Below are the code and all the weights of a small trained network. Each question names an input and a target symbol and asks about switching units off, where a switched-off unit gives its printed mean instead of its output.

import numpy as np


def w(rows, s, z=0):
    codes = np.array(rows[::2]) - 128.0
    scale = np.full(codes.shape[1], s)
    scale[-1] = z or s
    return codes * scale


def f(y):
    return y / 2 * (1 + np.tanh(0.7978845608 * (y + 0.044715 * y**3)))


def softmax(a):
    e = np.exp(a - a.max(-1, keepdims=True))
    return e / e.sum(-1, keepdims=True)


def log_softmax(a):
    a = a - a.max(-1, keepdims=True)
    return a - np.log(np.exp(a).sum(-1, keepdims=True))


def net(x, mask):
    ids = ['γδθλσω'.index(c) for c in x.split()]
    T = len(ids)
    res = E[ids] + P[:T]
    u = 0
    for l in range(2):
        r = res
        for j in range(3):
            rows = slice(2 * j, 2 * j + 2)
            q, k, v = (r @ M[l][rows].T for M in (Q, K, V))
            z = softmax(np.where(np.tri(T) > 0, q @ k.T / 2**0.5, -1e9)) @ v
            o = O[l][rows]
            res = res + np.where(mask[u + j], z, o[:, -1]) @ o[:, :-1]
        u += 3
        y = f(res @ A[l][:, :-1].T + A[l][:, -1])
        res = res + np.where(mask[u : u + 8], y, B[l][:, -1]) @ B[l][:, :-1]
        u += 8
    return log_softmax(res[-1] @ U[:, :-1].T + U[:, -1])


Q, K, V, O, A, B = {}, {}, {}, {}, {}, {}
E = w([
[83,254,171,123,70,67],'γ',
[110,65,149,218,158,72],'δ',
[148,75,189,44,115,167],'θ',
[118,176,107,112,53,154],'λ',
[107,10,73,148,55,193],'σ',
[155,97,63,92,135,103],'ω',
],0.021)
P = w([
[9,159,144,62,110,9],'0',
[2,74,94,97,173,152],'1',
[103,135,142,101,140,74],'2',
[107,156,130,123,205,132],'3',
[151,29,122,186,143,128],'4',
[151,69,112,194,170,152],'5',
],0.0089)
Q[0] = w([
[181,109,186,203,89,103],'L0H0',
[106,49,140,127,56,61],'L0H0',
[101,162,148,146,129,224],'L0H1',
[182,175,116,140,132,126],'L0H1',
[63,84,112,135,88,199],'L0H2',
[255,82,9,54,52,155],'L0H2',
],0.0075)
K[0] = w([
[180,101,94,253,73,86],'L0H0',
[109,224,40,178,118,152],'L0H0',
[119,107,195,142,76,117],'L0H1',
[62,99,123,46,166,101],'L0H1',
[116,159,52,77,206,98],'L0H2',
[169,169,77,230,98,167],'L0H2',
],0.0064)
V[0] = w([
[15,111,12,159,142,77],'L0H0',
[102,165,93,96,117,134],'L0H0',
[93,134,217,65,191,219],'L0H1',
[3,152,37,188,67,87],'L0H1',
[161,162,222,87,186,254],'L0H2',
[220,132,66,107,161,85],'L0H2',
],0.0071)
O[0] = w([
[88,157,88,144,177,222,243],'L0H0',
[129,85,119,98,157,139,148],'L0H0',
[186,68,206,133,115,123,179],'L0H1',
[2,181,136,116,124,114,168],'L0H1',
[116,181,219,211,163,134,3],'L0H2',
[149,162,88,87,203,106,86],'L0H2',
],0.0096,0.0041)
A[0] = w([
[193,172,156,196,130,166,84],'L0N0',
[174,85,105,167,72,122,2],'L0N1',
[104,108,131,118,145,112,197],'L0N2',
[177,152,163,167,120,5,117],'L0N3',
[117,148,143,106,103,74,77],'L0N4',
[106,136,151,154,140,117,4],'L0N5',
[138,157,100,115,152,111,94],'L0N6',
[125,126,90,141,176,149,99],'L0N7',
],0.018,0.0029)
B[0] = w([
[149,107,82,121,60,42,190],'L0N0',
[89,186,146,99,172,176,242],'L0N1',
[112,96,67,115,154,37,243],'L0N2',
[2,166,44,115,146,103,243],'L0N3',
[111,125,102,111,167,182,179],'L0N4',
[57,174,100,177,236,109,167],'L0N5',
[139,136,113,173,88,154,189],'L0N6',
[152,148,187,153,65,114,254],'L0N7',
],0.0082,0.0066)
Q[1] = w([
[114,102,86,7,104,195],'L1H0',
[183,120,134,45,88,227],'L1H0',
[85,88,100,79,96,130],'L1H1',
[131,33,144,191,197,141],'L1H1',
[140,200,165,147,196,86],'L1H2',
[151,68,80,134,143,127],'L1H2',
],0.012)
K[1] = w([
[137,121,186,1,27,121],'L1H0',
[148,158,243,19,156,243],'L1H0',
[105,53,165,104,142,78],'L1H1',
[190,130,89,208,92,76],'L1H1',
[59,116,44,204,219,140],'L1H2',
[191,156,180,252,159,168],'L1H2',
],0.0073)
V[1] = w([
[135,110,120,144,185,255],'L1H0',
[115,113,38,106,192,131],'L1H0',
[158,147,150,97,178,122],'L1H1',
[106,118,177,74,115,179],'L1H1',
[95,154,49,113,61,103],'L1H2',
[191,129,116,121,88,73],'L1H2',
],0.0092)
O[1] = w([
[42,88,173,167,180,41,23],'L1H0',
[109,125,255,206,120,151,248],'L1H0',
[80,65,117,176,108,153,39],'L1H1',
[150,194,129,178,176,119,195],'L1H1',
[147,74,207,100,223,142,254],'L1H2',
[70,137,108,108,102,82,39],'L1H2',
],0.0073,0.0062)
A[1] = w([
[152,127,152,128,158,178,173],'L1N0',
[118,108,63,167,139,104,43],'L1N1',
[247,102,171,102,65,157,47],'L1N2',
[153,49,188,111,151,112,255],'L1N3',
[111,97,107,43,157,110,75],'L1N4',
[225,102,82,114,146,114,104],'L1N5',
[138,69,53,155,164,162,94],'L1N6',
[145,171,109,94,125,200,128],'L1N7',
],0.011,0.0031)
B[1] = w([
[115,141,147,158,50,127,175],'L1N0',
[141,161,193,122,45,85,158],'L1N1',
[56,184,164,255,94,230,172],'L1N2',
[120,246,150,130,86,76,244],'L1N3',
[150,90,92,182,208,76,229],'L1N4',
[189,135,179,208,115,134,177],'L1N5',
[160,99,140,29,158,178,171],'L1N6',
[65,55,198,157,129,42,177],'L1N7',
],0.0079,0.011)
U = w([
[146,102,116,125,118,136,92],'γ',
[127,78,120,190,109,66,2],'δ',
[215,103,128,152,172,119,133],'θ',
[103,139,129,67,101,2,245],'λ',
[161,195,147,135,2,120,185],'σ',
[147,176,89,138,130,121,56],'ω',
],0.0083,0.0043)

Each question gives the input, a string of symbols that net reads in full, and the target symbol t.
The units are the heads (2 rows each of Q, K, V and O) and the neurons (one row each of A and B). Each row of codes is followed by its name. A weight is (code - 128) times the scale printed after its matrix; where a second scale follows, it is the last column's (O, A, B and U).
mask holds one flag per unit, layer by layer, with each layer's heads first. A switched-off unit (its flag False) gives its mean, the last column of its rows in O or B, instead of its output. The means were averaged over made-up inputs and are rounded, as every weight is.
A unit's drop is (log p(t) with every unit on - log p(t) with that unit switched off) / (log p(t) with every unit on - log p(t) with every unit switched off).
The circuit of an input: a set's keep is (log p(t) with only the set's units on - log p(t) with every unit switched off) / (log p(t) with every unit on - log p(t) with every unit switched off). Starting from the 12 units with the biggest drops (on a tie, the unit counted first), units are removed one at a time, each time the one whose removal leaves the highest keep (on an exact tie, the one counted first), for as long as the keep stays at least 0.8.
circuit, biggest first: the units of the circuit, biggest drop first
top k neurons: the k neurons with the biggest drops, biggest first
which heads matter: for each layer, one digit per head in row order, 1 if its drop is at least 0.15 and else 0, layers parted by /
drop of u: that unit's drop, to one decimal
input δ ω θ θ θ, target λ: circuit, biggest first => L1H0, L0N1, L0H1, L1N3
input ω σ λ ω δ, target λ: which heads matter => 001 / 011
input θ λ θ ω ω, target σ: circuit, biggest first => L1H2, L0H1, L1N1
input θ θ θ ω, target θ: circuit, biggest first => L0H1
input σ δ θ θ θ, target λ: top 3 neurons => L0N1, L0N2, L1N2
input θ λ σ, target γ: circuit, biggest first => L0H0, L1N3, L1N6
input θ θ θ θ δ, target λ: which heads matter => 101 / 011
input ω θ θ θ θ, target σ: top 4 neurons => L0N3, L1N2, L0N0, L1N3
input θ θ σ θ θ ω, target λ: which heads matter => 110 / 101
input σ θ σ σ γ, target ω: circuit, biggest first => L0N5, L0H2, L0N3, L1H1
input λ δ ω δ, target σ: top 2 neurons => L1N4, L0N2
input δ γ θ θ λ, target λ: top 4 neurons => L1N7, L0N1, L0N7, L1N2
input θ δ ω, target θ: which heads matter => 101 / 000
input θ θ λ, target λ: which heads matter => 110 / 100
input θ γ ω λ λ θ, target σ: which heads matter => 110 / 000
input δ ω λ δ, target σ: which heads matter => 000 / 100
input σ ω ω σ ω ω, target σ: top 2 neurons => L0N7, L1N4
input θ λ θ σ δ θ, target δ: which heads matter => 011 / 111
input ω λ δ θ δ γ, target ω: which heads matter => 001 / 001
input θ θ δ δ θ, target δ: top 4 neurons => L1N4, L1N2, L1N7, L0N1
input θ ω σ, target γ: drop of L0N7 => 0.1
input θ θ σ, target λ: drop of L0N2 => 0.0
input δ θ θ σ, target λ: drop of L1H0 => 0.6
